[-11  -8 -10   6  -3   6  -2 -13 -10   8  -9   8 -26 -52  -9   1   5  -9
   8 -19   2  12   0   3   1  -2  18 -19 -11  29   3  -6  10   3   8   1
 -12 -22   4 -10  14   4  -9  -2  -6 -16  10   5   8]
<61> + R
[  7  -5 -49  17  -6  34  19 -11 -17   6  -1   7 -15 -33   3  -3   9  -8
   8 -10  27  35  -8  -6  20  -3   0  -1 -12  17  13 -15   1 -10   7   1
 -18 -40   9  -1  -1 -20 -14  -9  15 -12   5  -7  12]
<61> + R
[ -9 -11   9  15  -1   1   2  -6  -4   7  10   8   5 -11  -9   6   6  -9
  21 -14   1  -2  14   4   7  19  15   3  -4   6 -11   2  -8   4  13  -2
  -4  -5  -3  -4   6   8   8  -2  -2  -9   6 -14   2]
<61> + G
[ -1 -32  -2  30   0   9  15 -15 -29  19   3   2 -19 -18  -1 -17  -1 -18
  28 -39  12  29  -3   0  15  -3  24   0 -16  13 -13 -13  11   9  11  -2
 -18 -20   6  -4  15 -18   7   1  -9 -12   4   3   6]
<61> + Q
[  0 -16  -4   5  -5 -11   6  -4   1  10   5  -1   8  -1   4   2  -4   1
   2 -13   5  -6   0   6   4   4  -1   1 -13   9   5   1 -10  -1   5   3
   0   6   4  -1  -5 -10  11  -4   6   0  -4 -14  -7]
<63> + G
[ -9  -8   7  10  10 -38  25 -20 -15  26   5  -1   7   3   7   8 -16   2
  15 -19  -2  -3   5  24 -10  19   7  -3 -24  16 -11  -4  -2  15  -5  -4
   5   4  -7 -17   0   9  29 -16  14 -12 -19 -26 -10]
<61> + G
[  2 -23  -9   0 -14  -3 -13  35   4   7  18   5   0 -13   6   5  -3   5
  -8 -16   4   2   9   7  17   6   6   6  -2   4   9   0  -4  -4   3   6
  -3  14   1   0   0 -13  -7  -3   9  -3  -2 -17  -5]
<63> + Q
[  2 -21   5  16   6   2  29   1 -15  13   9   3 -17  14   6 -27  -6 -15
  21  -7  -4  11  15 -14  -2   3  15  11 -14  -3 -15  -4  12  11  16  -6
  -5 -21  11  -5   0  -2  18   6   0 -36  16   4  11]
<61> + Q
[ -4 -43   0  11   0  18  12  11  -6  -2 -14  -7  -8  44  -1 -21  -2   1
   0 -11  -2 -39  -2 -13  -8  15  -6  -1  12   2   8  15  23   9   5 -12
   7   3 -10 -11 -30  20   3  -5  23  -1 -21  -6  -1]
<61> + Q
[ -1  -6   0  -6 -13 -15  -4 -14  -4   1   1   3   7 -33  -9  19  -2   5
 -15  -4  -3  -8  14   3 -16   5  10  -1 -26  12  20   6  -7   4   6   0
  -2   3   4  -8   2  29  -1 -10  19   2 -23   2  -3]
<61> + G
[ -4   5 -27  -6   3  17  18  16  -8 -11   7   1 -21   0   3 -16   3  -9
   9  18 -14   5 -17  -7 -10  11  -3   4  -5  -9  -2  -3   4  -3   6 -13
  -6 -14  -6   5   7 -25 -11 -21  14 -23   2 -10  16]
<61> + R
[-13 -36 -52  27  -8  32  15   3 -13   1  11  -1  -4  10  -2   2   4   2
  14   0  15  10   4  -7  13  22  -1   4 -13   4   1   9  -2   3  15 -10
   7 -10   1  -5 -14  -8 -13 -23  31 -20 -19 -28   9]
<61> + Q
[ -7 -44 -19  24  -9  23  21  -5 -14  -1   6   8  -5  13  -6 -13  -2  -4
   4 -17   9  11  10 -13  11  24   2  15 -16   8   5  13  18   6  15  -8
   4  -6 -11  -5 -27  20  -7 -10  33 -10 -17 -23   4]
<61> + Q
[ -9 -67 -10  26  -9  25  16 -10 -12  -2   1  -4  -1  20   1 -17  -3  -3
  13 -18   9  10   3  -8  12  19   1   6 -14  -4   5   4   9   3  17 -12
   4  -3  -8  -1 -18 -18  -9 -16  35 -15 -15 -27  -7]
<61> + Q

[-11   6 -30   6 -17   5  11   8   1  16  12 -15  23   4   4  -2  37 -10
  12  10  -6  11  20  -9  -3   0   1  -2  -6 -15 -22 -14  -1   4   1   6
   1  -8   0   3  -7 -15  -2   2   3  -8 -22  -1   2]
H + M
[-46   3 -21  -3   7 -14 -11  19 -12  -8  -6  -2   4   1   7  10  38   3
  17  -3  19   5   1 -25  -9  21 -21  10 -10 -23   5  -3  -2   2  19  -5
   1 -16   0   3  27  22   3 -19  -3   2 -11 -13 -14]
D + Z
[  2   2 -15   5  -8   1   3 -23   8   3  32  -1   0   2   4 -24  17 -27
   4   0 -10   8  11   1   5 -29 -29 -13   4   4  -5   2  -1 -30 -30   3
  -1   1   9  -4  -8 -16  -5   7   6 -12 -16  19  39]
K + E
[ 39  -7   1  19   3  -3  10 -13  -2   8  21  -1 -13   2   3 -12  15 -10
   5   1   9   5   7  -5   1 -25 -24   3  -2  -9  13  -6   9 -18 -22   1
  -8  -8   2  -2  17   1   2   5  -3  -8   1   2  30]
K + E
[-52   9 -20 -17 -45   8  -4  13  -8   2   0  -6  33 -12   3  17   1  10
  10   9 -23   0   5  -7   4  35  40  -1   8   2 -17   1   5  18   9   9
   9 -20   2   8 -15 -21  -3  -5  13  10 -28   5 -33]
H + U
[ 17  -1 -17  10 -11   1   7 -26   3  12  20  -5   9   7   7 -22   9 -18
   5   4 -14   7  12   9   0  -9 -13  -9   6   5 -15  -5  -5 -19 -22   8
   3   6  12   8  -6 -18  -5  -5   8 -15  -8  15  23]
H + E
[ 20 -16  -7  12  25  -8  -7 -18  -4   2  15   5 -15  10   6 -29  12  -2
   7 -10  29   2   5  -2  -3 -15 -51  -6  -7  -5  12  -4   1 -21 -26  -1
  -4   8   3   0  23  10  -1 -22   7 -14  -3  -6  18]
D + E
[-54  -2  -3   2  17   7   8 -28  10  -7  32  14  -7   7   1 -32  12 -15
 -14  -8   0  14  -1  -9   7 -39 -49 -11 -19  -8   6  26  -7 -70  -5  -2
   6 -30  -6  -7  -9  -8  -4  29   3 -13 -24  20  55]
K + E
[-60   2  -2 -14   1  -1 -11  20  -2   2   3   0  -7  -2  -4  12  43   8
   5  -6   2   3   0 -29   2 -21 -29   1 -17 -20   6   6   5  -7  11  -4
   6 -24  -8  -4  18  16   5  15  -3  -2 -25  -4   3]
K + M
[-14  -3 -10   2 -22   7  -5 -22  -5  14  36  -7   1  -2  12 -16  37 -20
   8  -5 -14   1   5 -16   6 -33 -51 -15   3  -9  -5  12  11 -42 -35   6
  -3 -24   6   7  22  -5  -2  18   4 -14 -30  30  45]
K + E
[-89  12 -38 -14 -22  18   6  13  -3   7  16   0  38  -9   7  10  48   0
  14  14 -11  15   8 -28   4   5  13   2 -23 -24 -15  13  -2 -14  29   4
  11 -44  -9   1  -9 -11   0  -5  13   4 -54   4  -9]
K + M
[-71   2 -20  -9  -4  15  14   2  12  -1  28   1  18  -1   3  -3  28  -2
   1   6 -11  12   7 -13   8 -27   0 -14 -17 -16  -7  26  -2 -32  13  -1
   6 -35  -7  -3 -13 -29   3  10   7  -2 -37   9  14]
K + Z
[ -6   6 -28   4 -14   3   4  20  -5  12   3 -13  22  -1   6   8  38   3
  19   9  -1   4  21  -8  -3  14   9   5  -1 -18 -20 -25   5  28   8   2
   2   0   2   5  -4 -18  -2 -16   3  -7 -18 -11 -16]
H + Z
[ 41 -10  11  18  38 -14  -8  -3   1  -2 -17   2 -29  10  -1 -16   1  -7
  -3 -10  24  -2   4   8  -3 -10 -38  -4  -3   2   5  -8  -5  -7  -8  -6
  -5  25   3   0  -2  15   0   4  -5 -11  29   2  22]
V + E
[-28   0  -8  -9 -16   6  -1   5  19  -4  12  -2  17   0   0  12  -5  12
  -2   6 -12   2   7   3   4  -1  31   3   2  10  -3   3   0  15  14  26
   5 -13  -2   5 -22  -9  -2   0   5   7 -17   5 -16]
H + M
